Below are the code and all the weights of a small trained network. Each question names an input and a class and asks about switching units off, where a switched-off unit gives its printed mean instead of its output.

import numpy as np


def w(rows, s, z=0):
    codes = np.array(rows[::2]) - 128.0
    scale = np.full(codes.shape[1], s)
    scale[-1] = z or s
    return codes * scale


def f(y):
    return np.maximum(y, 0)


def log_softmax(a):
    a = a - a.max(-1, keepdims=True)
    return a - np.log(np.exp(a).sum(-1, keepdims=True))


def net(x, mask):
    res = np.array(x, float).reshape(1, 6) / 4 @ E
    y = f(res @ A[0][:, :-1].T + A[0][:, -1])
    res = res + np.where(mask, y, B[0][:, -1]) @ B[0][:, :-1]
    return log_softmax(res[-1] @ U[:, :-1].T + U[:, -1])


A, B = {}, {}
E = w([
[2,161,100],'x0',
[89,156,138],'x1',
[95,100,221],'x2',
[157,45,45],'x3',
[177,146,186],'x4',
[76,16,147],'x5',
],0.0084)
A[0] = w([
[111,94,123,77],'N0',
[191,36,237,188],'N1',
[37,118,125,232],'N2',
[204,124,110,150],'N3',
[146,57,60,161],'N4',
[150,151,134,129],'N5',
[124,177,72,204],'N6',
[90,94,110,162],'N7',
[105,167,115,222],'N8',
[61,203,95,46],'N9',
[64,72,178,254],'N10',
[146,236,66,148],'N11',
[178,197,194,115],'N12',
[114,80,160,167],'N13',
[140,184,49,185],'N14',
[27,179,30,223],'N15',
[142,92,29,134],'N16',
[143,169,213,190],'N17',
[255,119,61,203],'N18',
[87,180,167,109],'N19',
[253,196,61,164],'N20',
[110,78,124,77],'N21',
],0.0096,0.0042)
B[0] = w([
[98,136,195,146],'N0',
[53,32,53,247],'N1',
[68,125,81,230],'N2',
[136,53,221,192],'N3',
[104,123,224,212],'N4',
[81,175,141,152],'N5',
[47,70,109,197],'N6',
[155,95,92,180],'N7',
[103,121,2,190],'N8',
[170,91,94,179],'N9',
[73,153,39,241],'N10',
[71,184,112,217],'N11',
[66,144,210,204],'N12',
[171,129,60,183],'N13',
[72,124,123,205],'N14',
[25,48,53,254],'N15',
[88,122,182,205],'N16',
[52,155,6,215],'N17',
[149,37,213,252],'N18',
[136,180,137,179],'N19',
[77,75,143,246],'N20',
[74,125,154,157],'N21',
],0.0057,0.0081)
U = w([
[168,194,120,72],'0',
[163,133,195,70],'1',
[110,239,203,151],'2',
[250,220,126,1],'3',
[152,126,27,145],'4',
[57,116,143,131],'5',
[189,96,175,143],'6',
[144,100,106,179],'7',
],0.014,0.0087)

Each question gives the input, the list of numbers given to net, and the class t.
The units are the neurons (one row each of A and B). Each row of codes is followed by its name. A weight is (code - 128) times the scale printed after its matrix; where a second scale follows, it is the last column's (A, B and U).
mask holds one flag per neuron, in row order. A switched-off neuron (its flag False) gives its mean, the last column of its row in B, instead of its output. The means were averaged over made-up inputs and are rounded, as every weight is.
A unit's drop is (log p(t) with every unit on - log p(t) with that unit switched off) / (log p(t) with every unit on - log p(t) with every unit switched off).
The circuit of an input: a set's keep is (log p(t) with only the set's units on - log p(t) with every unit switched off) / (log p(t) with every unit on - log p(t) with every unit switched off). Starting from the 12 units with the biggest drops (on a tie, the unit counted first), units are removed one at a time, each time the one whose removal leaves the highest keep (on an exact tie, the one counted first), for as long as the keep stays at least 0.8.
units of the circuit, in order: the units of the circuit, biggest drop first
k most important neurons: the k neurons with the biggest drops, biggest first
drop when u is switched off: that unit's drop, to one decimal
input [-7,-2,4,-3,-3,-4], class 6: 2 most important neurons	[N15, N10]
input [4,4,-3,-5,-5,-6], class 4: units of the circuit, in order	[N9, N8]
input [-1,-5,-8,4,5,-5], class 5: 4 most important neurons	[N20, N11, N14, N6]
input [8,5,-4,-8,4,-8], class 5: units of the circuit, in order	[N15]
input [1,1,-4,7,-6,4], class 5: 2 most important neurons	[N4, N16]
input [-1,6,2,1,3,-8], class 2: units of the circuit, in order	[N1, N15]
input [-3,6,8,1,-4,-2], class 7: 2 most important neurons	[N15, N11]
input [-4,-6,-3,8,-8,5], class 5: drop when N16 is switched off	0.4
input [-2,4,-1,0,-7,2], class 4: drop when N3 is switched off	0.3
input [-7,8,5,-3,3,5], class 4: drop when N17 is switched off	0.2
